Moves between elements:
from | m w c y g
j447 | . j285 j240 . j421
j164 | j952 j67 j408 j57 j891
j370 | j709 j934 j112 j352 j474
j112 | j621 j891 j989 j13 j952
j709 | j184 j370 j621 j638 j454
j621 | j421 j112 j574 j131 j285
j934 | j370 j481 j891 j651 j747
j638 | . j352 j131 . j427
j67 | j164 . j296 j358 j576
j870 | j226 j659 j934 j989 j358
j824 | j288 . j936 j164 j250
j57 | j622 j358 j474 j387 j226
j504 | j551 j288 j57 j285 j651
j226 | j13 j870 j370 j574 j57
j389 | j387 j408 j504 j454 j989
j240 | . j387 j427 . j277
j358 | j57 j936 j747 j389 j870
j622 | j757 j57 j454 j240 j13
j576 | j891 . j142 j870 j67
j899 | . j454 j447 . j184
j352 | j638 j651 j13 j421 j551
j184 | . j709 j421 . j899
j277 | . j574 j638 . j240
j757 | . j622 j899 . j131
j474 | j454 j747 j952 j551 j370
j574 | j277 j989 j352 j184 j387
j387 | j240 j389 j551 j899 j574
j25 | j989 j142 j786 j370 j408
j551 | j427 j504 j622 j447 j352
j989 | j574 j25 j651 j709 j389
j301 | j747 . j67 j288 j481
j952 | j285 j164 j389 j622 j112
j250 | j786 . j659 j891 j824
j786 | j651 j250 j870 j112 j288
j288 | j504 j824 j358 j952 j786
j651 | j352 j786 j226 j621 j504
j142 | j25 . j250 j934 j296
j408 | j389 j296 j288 j474 j25
j13 | j131 j226 j709 j277 j622
j131 | . j13 j184 . j757
j747 | j474 j301 j164 j504 j934
j454 | j899 j474 j285 j427 j709
j481 | j934 . j576 j786 j301
j421 | . j621 j277 . j447
j285 | j447 j952 j387 j757 j621
j659 | j870 . j481 j25 j936
j427 | . j551 j757 . j638
j891 | j112 j576 j25 j226 j164
j296 | j408 . j824 j747 j142
j936 | j358 . j301 j408 j659

In the rows, zero is written as 149.

The rows follow the links: the fewer symbols apart two elements are, the more alike their rows tend to be.

Here are some elements, each with a row of numbers. One shown again gets a slightly different row.
j131:  136   124   161   169   149    94   121   179   173   108   165   152    78   122   207   196   146    60   155   180   132   161   113   237   221   136   129   120   117   128   153   186   190   156   202   270   196    78   151   185   100   137    93   195   120   110   142
j454:  173   174   184   163   227   174   108   201   142   222   131   159    74   171   191   166   174   242   206   106   233   107   109   114   195   141   190   110   136   113   174   180    92   182   149   249   174   149   132   164   193   146   142   167   202   116   213
j447:  166   106   226   178   214   182   133   193   175   209   149   110   138   140   171   187   132   241   247    93   171    96   141   114   187   185   176    98    96   153   146   146   112   182   123   253   127   141   176   200   138   171   181   131   175   171   201
j870:  139   192    80   134   102   103   121   125   125   100   158   188   110   140   164   140   157    40    51   231   146   201   132   220   121    93   129   182   187   117   164   190   179   126   196   106   195   136   111   116   169   111    86   183   126    92   110
j989:  112    85   161   161    82   139   170   101   171   107   172   121   244   102   131   160    83    84   161   201    49   154   195   194   103   160   112   157   116   188   121   129   172   127   153   111   107   128   188   166    70   128   170   128    93   194   107
j389:  169   128   204   138   172   176   213   158   166   157   125   116   205   159    96   127   168   217   216    58   156   113   182    65   176   219   151   145   158   196   141    71   145   153    87   106    91   180   175   138   137   217   214   110   162   208   168
j226:  131   173    98   141   108   104   115   146   140    93   171   186    88   142   178   153   167    27    87   224   133   193   114   236   161   107   122   160   149   116   158   203   185   145   218   166   201   111   125   152   142   105    83   195   124    92   112
j358:  190   223   107   106   169   136   159   167   128   148   111   194    80   198   141   100   243   165    95    86   244   162   112   105   166   135   161   180   216   129   181   136   155   148   145   112   196   177   107    88   213   196   132   169   188   118   163
j57:  200   201   130   123   192   131   155   198   147   147   122   196    41   200   159   128   256   164   129    61   242   147    98   113   220   166   164   148   194   102   190   133   158   164   135   178   202   161   117   120   199   209   132   164   190   118   190

Each walk starts at a row. The symbols on each line, taken left to right, move it on to the next element.
Each answer is a row, close to the row of the element it stands for.
---
 120    60   189   168   118   125   160   118   177   109   180   106   215    91   154   178    84    92   190   186    39   143   176   202   154   174   126   124   102   180   116   131   180   143   164   170   115   109   195   196    52   133   170   150    89   188   111
c m c c c g c	 163    87   235   166   188   155   174   184   204   170   139   111   160   151   152   177   156   193   240    50   151   102   160   118   232   212   166   114   116   180   142    93   143   167   103   218   109   131   189   185   101   213   198   137   150   188   180
g w w m c w	 127   115   124   133    81    80   165   130   168    60   163   158   168   125   143   147   160    13    99   178    63   192   167   225   165   162   106   168   154   152   140   124   215   121   168   118   162   109   161   140    90   156   126   170    82   147    81
---
 167   154   162   123   150   194   217   120   151   153   119   132   206   183    83   102   169   219   163    71   159   135   181    63   133   196   159   171   180   187   137    77   135   133    89    50   101   217   166   106   159   202   212   104   172   207   163
g g g m c w g	 187   180   123   105   143   135   221   147   157   116   108   181   137   198   101    97   239   141   110    60   176   157   151    79   187   190   162   186   222   160   167    71   186   137    98    62   150   192   141    87   172   228   178   144   166   168   149
c m g g c m y w w	 193   166   170   118   166   117   215   184   176   113   115   155   122   188   116   112   244   149   145    31   181   141   136    87   230   204   156   166   189   164   166    66   193   138   106   114   153   173   144   117   146   248   176   145   153   168   161
---
 107   136   148   185   154   129    81   157   140   166   178   138   107   109   206   194    81   129   151   240   129   142   129   235   145   100   151   113    95   119   148   234   127   174   207   251   189   107   143   201   138    72   104   177   140    95   150
g g c g m g w g y	 179   141   191   144   203   117   141   214   184   148   142   170    44   166   189   176   213   154   201    64   207   116    98   135   263   184   158   118   134   122   181   145   154   169   145   264   186   116   148   171   148   199   130   178   170   116   186
g c c c g g c w	 129    88   147   146    99    75   165   156   189    68   170   141   150   124   156   172   152    23   147   181    60   164   147   226   212   162   123   136   119   158   141   125   225   137   176   194   162    90   169   173    78   164   129   171    79   148   109
---
 135   214    67   134    99   113   133   111   106    98   149   193   135   152   142   114   167    72    43   227   147   208   140   194    86    96   131   195   191   130   161   175   169   118   189    65   184   156   103    95   174   110   107   167   132   104   116
g g c c g g c m	 112   112   123   153    76   151   159    87   142   104   167   128   253   125   112   135    88    96   117   213    63   172   207   175    74   149   118   178   142   190   121   126   163   122   158    48   113   154   167   135   108   119   166   132   100   188    96
y y c m w g	 189   177   167   137   191   120   149   211   173   154   130   172    48   192   171   157   222   163   165    51   222   122    99   125   258   167   171   132   167   117   186   141   167   177   142   228   191   136   135   146   171   210   129   171   176   120   189
---
 124    58   209   171   124   132   142   152   190   123   174    99   192   108   167   197    92    99   214   170    54   144   168   210   191   184   129   113    88   180   128   134   164   147   162   219   126   104   188   213    54   148   167   149   103   188   133
c g c g w w m y g c	 178   110   211   142   179   120   191   204   206   127   136   146    98   166   154   170   204   144   199    43   148   110   129   132   272   212   159   120   140   161   167    93   187   157   117   227   150   118   171   171   111   238   171   158   146   155   171
g w g w y g g c	 178    89   224   153   183   171   185   163   197   152   134   117   171   158   127   152   164   208   235    42   143   109   162    85   214   219   162   127   130   178   142    82   153   152    82   179   109   161   192   169   117   212   214   112   155   203   176
---
 182   235    91    99   155   148   161   147   127   145   110   195   116   197   118    94   232   176    73   109   226   170   130    95   131   130   159   189   222   126   179   138   144   138   145    64   175   207    98    81   220   175   131   154   194   124   153
g c g y g g w	 177   194   110    95   135   141   205   123   136   125   106   175   150   194    91    79   230   148    83    89   179   156   151    80   142   178   152   193   230   162   166    91   170   123   109    36   151   208   125    75   191   203   173   136   151   158   137
m w y c g c	 128   153    93   131    70   102   186   107   149    66   152   166   178   142   126   116   157    34    71   205    90   200   159   198   122   144   102   183   173   160   144   123   215   112   174    65   157   131   145   118   118   149   139   160    92   149    96
---
 115    73   209   194   154   160   117   158   168   166   183    99   172   105   181   206    60   144   213   208    91   131   165   212   148   141   147    95    71   153   125   182   132   175   174   237   133   101   174   224    90    99   148   159   118   152   144
w y w g y c g	 124    80   172   155   129    87   160   176   202    77   180   137   134   120   183   186   146    39   171   162    73   163   141   224   224   174   124   128   113   141   138   134   216   137   172   229   167    84   186   192    66   168   131   185    93   144   113
g c g w y g w c	 189   120   193   126   175   125   202   194   204   119   127   140   101   179   132   143   235   134   189    33   161   131   131   109   274   221   157   141   170   148   166    75   187   153   109   191   156   144   163   145   127   253   168   159   144   168   172
---
 124   139   106   149    89   164   175    77   120   115   164   136   238   135   101   117   106   114    94   219    97   181   191   162    46   137   124   182   174   172   122   134   165   113   154    26   114   173   163   120   128   114   172   123   117   185   100
g g g m c w g	 137   176    91   123    69   115   181    97   136    81   151   175   186   155   117   105   158    53    64   205    96   212   174   174    91   134   113   201   183   165   146   132   189   100   156    35   153   166   133    98   147   146   140   155   111   154    85
g g y m y w m	 131   134   131   159   126    81   113   175   158   111   182   159    66   129   197   179   153    41   131   202   125   170   114   234   195   133   135   126   122   115   160   182   193   152   205   237   205    73   138   178   109   128    83   196   119    94   135
